Below are the code and all the weights of a small trained network. Each question names an input and a class and asks about switching units off, where a switched-off unit gives its printed mean instead of its output.

import numpy as np


def w(rows, s, z=0):
    codes = np.array(rows[::2]) - 128.0
    scale = np.full(codes.shape[1], s)
    scale[-1] = z or s
    return codes * scale


def f(y):
    return np.maximum(y, 0)


def log_softmax(a):
    a = a - a.max(-1, keepdims=True)
    return a - np.log(np.exp(a).sum(-1, keepdims=True))


def net(x, mask):
    res = np.array(x, float).reshape(1, 4) / 4 @ E
    y = f(res @ A[0][:, :-1].T + A[0][:, -1])
    res = res + np.where(mask, y, B[0][:, -1]) @ B[0][:, :-1]
    return log_softmax(res[-1] @ U[:, :-1].T + U[:, -1])


A, B = {}, {}
E = w([
[193,129,168,180,159,187,63],'x0',
[94,138,142,104,65,121,38],'x1',
[60,122,100,124,211,188,101],'x2',
[96,248,161,160,94,159,181],'x3',
],0.012)
A[0] = w([
[112,170,170,172,118,158,149,85],'n0',
[153,56,95,61,119,134,112,77],'n1',
[73,101,91,138,155,163,88,235],'n2',
[20,111,39,21,93,33,204,1],'n3',
[137,96,94,87,156,68,111,33],'n4',
[89,207,123,158,120,183,171,61],'n5',
[107,170,104,105,111,139,69,125],'n6',
[95,157,100,115,158,169,124,51],'n7',
[68,134,107,141,164,149,109,72],'n8',
[9,107,136,110,183,112,140,108],'n9',
[147,63,95,117,167,94,106,110],'n10',
[96,136,138,83,102,111,62,53],'n11',
[198,161,105,152,29,64,138,98],'n12',
[136,130,122,150,160,137,224,91],'n13',
[69,103,140,106,157,95,174,119],'n14',
[133,151,103,133,206,102,184,19],'n15',
[70,153,108,48,92,96,88,141],'n16',
[78,121,181,117,95,91,85,7],'n17',
[137,204,113,121,108,110,150,111],'n18',
[171,84,92,143,175,102,188,79],'n19',
[136,144,123,133,180,200,83,111],'n20',
[181,136,166,178,114,81,111,50],'n21',
[125,122,151,152,67,187,50,111],'n22',
[192,110,157,156,180,178,176,176],'n23',
[177,103,147,80,69,53,173,121],'n24',
[127,64,124,125,163,49,71,40],'n25',
[62,122,76,97,138,163,135,100],'n26',
[70,226,153,133,46,181,139,75],'n27',
[224,104,171,202,144,174,61,41],'n28',
[98,151,170,128,125,130,160,36],'n29',
],0.014,0.0063)
B[0] = w([
[39,124,112,85,135,131,49,181],'n0',
[39,116,108,41,137,216,41,182],'n1',
[145,91,155,145,65,188,226,204],'n2',
[91,251,243,166,211,38,108,251],'n3',
[63,135,107,101,149,176,57,168],'n4',
[68,125,97,74,131,172,40,201],'n5',
[230,178,89,132,93,75,197,166],'n6',
[187,85,152,176,80,178,126,158],'n7',
[215,51,135,190,128,255,128,167],'n8',
[174,79,210,171,105,180,162,192],'n9',
[79,134,129,75,81,131,44,188],'n10',
[237,185,72,85,37,144,141,167],'n11',
[196,79,193,181,129,222,176,212],'n12',
[199,166,78,93,27,104,95,187],'n13',
[128,183,184,161,145,50,180,174],'n14',
[200,171,63,126,83,107,133,166],'n15',
[145,190,74,130,57,59,203,196],'n16',
[198,175,104,134,48,125,102,155],'n17',
[91,82,113,99,139,149,84,179],'n18',
[215,180,65,80,48,133,74,177],'n19',
[145,129,240,199,156,76,149,188],'n20',
[137,98,173,231,164,168,127,162],'n21',
[203,193,95,111,74,43,195,183],'n22',
[160,173,99,120,48,73,162,205],'n23',
[168,54,208,190,91,247,178,205],'n24',
[98,129,90,59,165,174,29,182],'n25',
[169,60,186,219,86,190,118,175],'n26',
[79,102,113,48,150,176,37,224],'n27',
[29,206,222,154,152,58,95,206],'n28',
[62,135,85,117,147,146,52,150],'n29',
],0.007,0.018)
U = w([
[192,58,222,227,128,238,152,104],'0',
[55,120,107,13,154,183,50,114],'1',
[110,204,223,202,169,20,132,119],'2',
[252,208,41,102,57,74,152,102],'3',
[134,92,153,125,111,110,183,255],'4',
[143,73,131,173,191,96,182,118],'5',
[139,89,82,114,188,121,164,119],'6',
[126,112,78,103,186,118,154,116],'7',
],0.011,0.029)

Each question gives the input, the list of numbers given to net, and the class t.
The units are the neurons (one row each of A and B). Each row of codes is followed by its name. A weight is (code - 128) times the scale printed after its matrix; where a second scale follows, it is the last column's (A, B and U).
mask holds one flag per neuron, in row order. A switched-off neuron (its flag False) gives its mean, the last column of its row in B, instead of its output. The means were averaged over made-up inputs and are rounded, as every weight is.
A unit's drop is (log p(t) with every unit on - log p(t) with that unit switched off) / (log p(t) with every unit on - log p(t) with every unit switched off).
The circuit of an input: a set's keep is (log p(t) with only the set's units on - log p(t) with every unit switched off) / (log p(t) with every unit on - log p(t) with every unit switched off). Starting from the 12 units with the biggest drops (on a tie, the unit counted first), units are removed one at a time, each time the one whose removal leaves the highest keep (on an exact tie, the one counted first), for as long as the keep stays at least 0.8.
circuit, biggest first: the units of the circuit, biggest drop first
unit that matters most: the unit with the biggest drop
top k neurons: the k neurons with the biggest drops, biggest first
drop of u: that unit's drop, to one decimal
input [-6,-1,6,-2], class 0: circuit, biggest first -> n9
input [-7,8,6,-4], class 3: top 4 neurons -> n16, n11, n28, n6
input [-8,-2,-4,8], class 1: top 3 neurons -> n27, n5, n18
input [-5,-6,5,5], class 3: top 3 neurons -> n13, n15, n24
input [-1,-7,-4,7], class 1: top 4 neurons -> n5, n27, n0, n18
input [8,-8,2,3], class 2: top 2 neurons -> n28, n20
input [-8,-6,-3,7], class 2: top 3 neurons -> n3, n14, n1
input [2,5,-4,3], class 3: top 3 neurons -> n22, n9, n26
input [-3,5,-5,1], class 0: top 2 neurons -> n24, n12
input [-5,-2,1,5], class 1: top 4 neurons -> n27, n5, n20, n28
input [-7,-7,-2,2], class 2: top 2 neurons -> n3, n14
input [2,2,3,-3], class 4: top 2 neurons -> n24, n12
input [4,-4,-2,2], class 2: top 2 neurons -> n28, n11
input [-6,0,-4,-7], class 1: circuit, biggest first -> n1
input [-7,7,-8,0], class 0: top 2 neurons -> n24, n12
input [2,-1,6,8], class 1: top 2 neurons -> n5, n27
input [-8,-5,1,-3], class 2: drop of n3 -> 1.9
input [3,6,0,1], class 3: drop of n25 -> 0.0
input [-3,3,-4,4], class 0: drop of n4 -> 0.1
input [-1,0,3,-4], class 1: drop of n12 -> 1.1
input [-3,5,-8,-3], class 0: unit that matters most -> n24
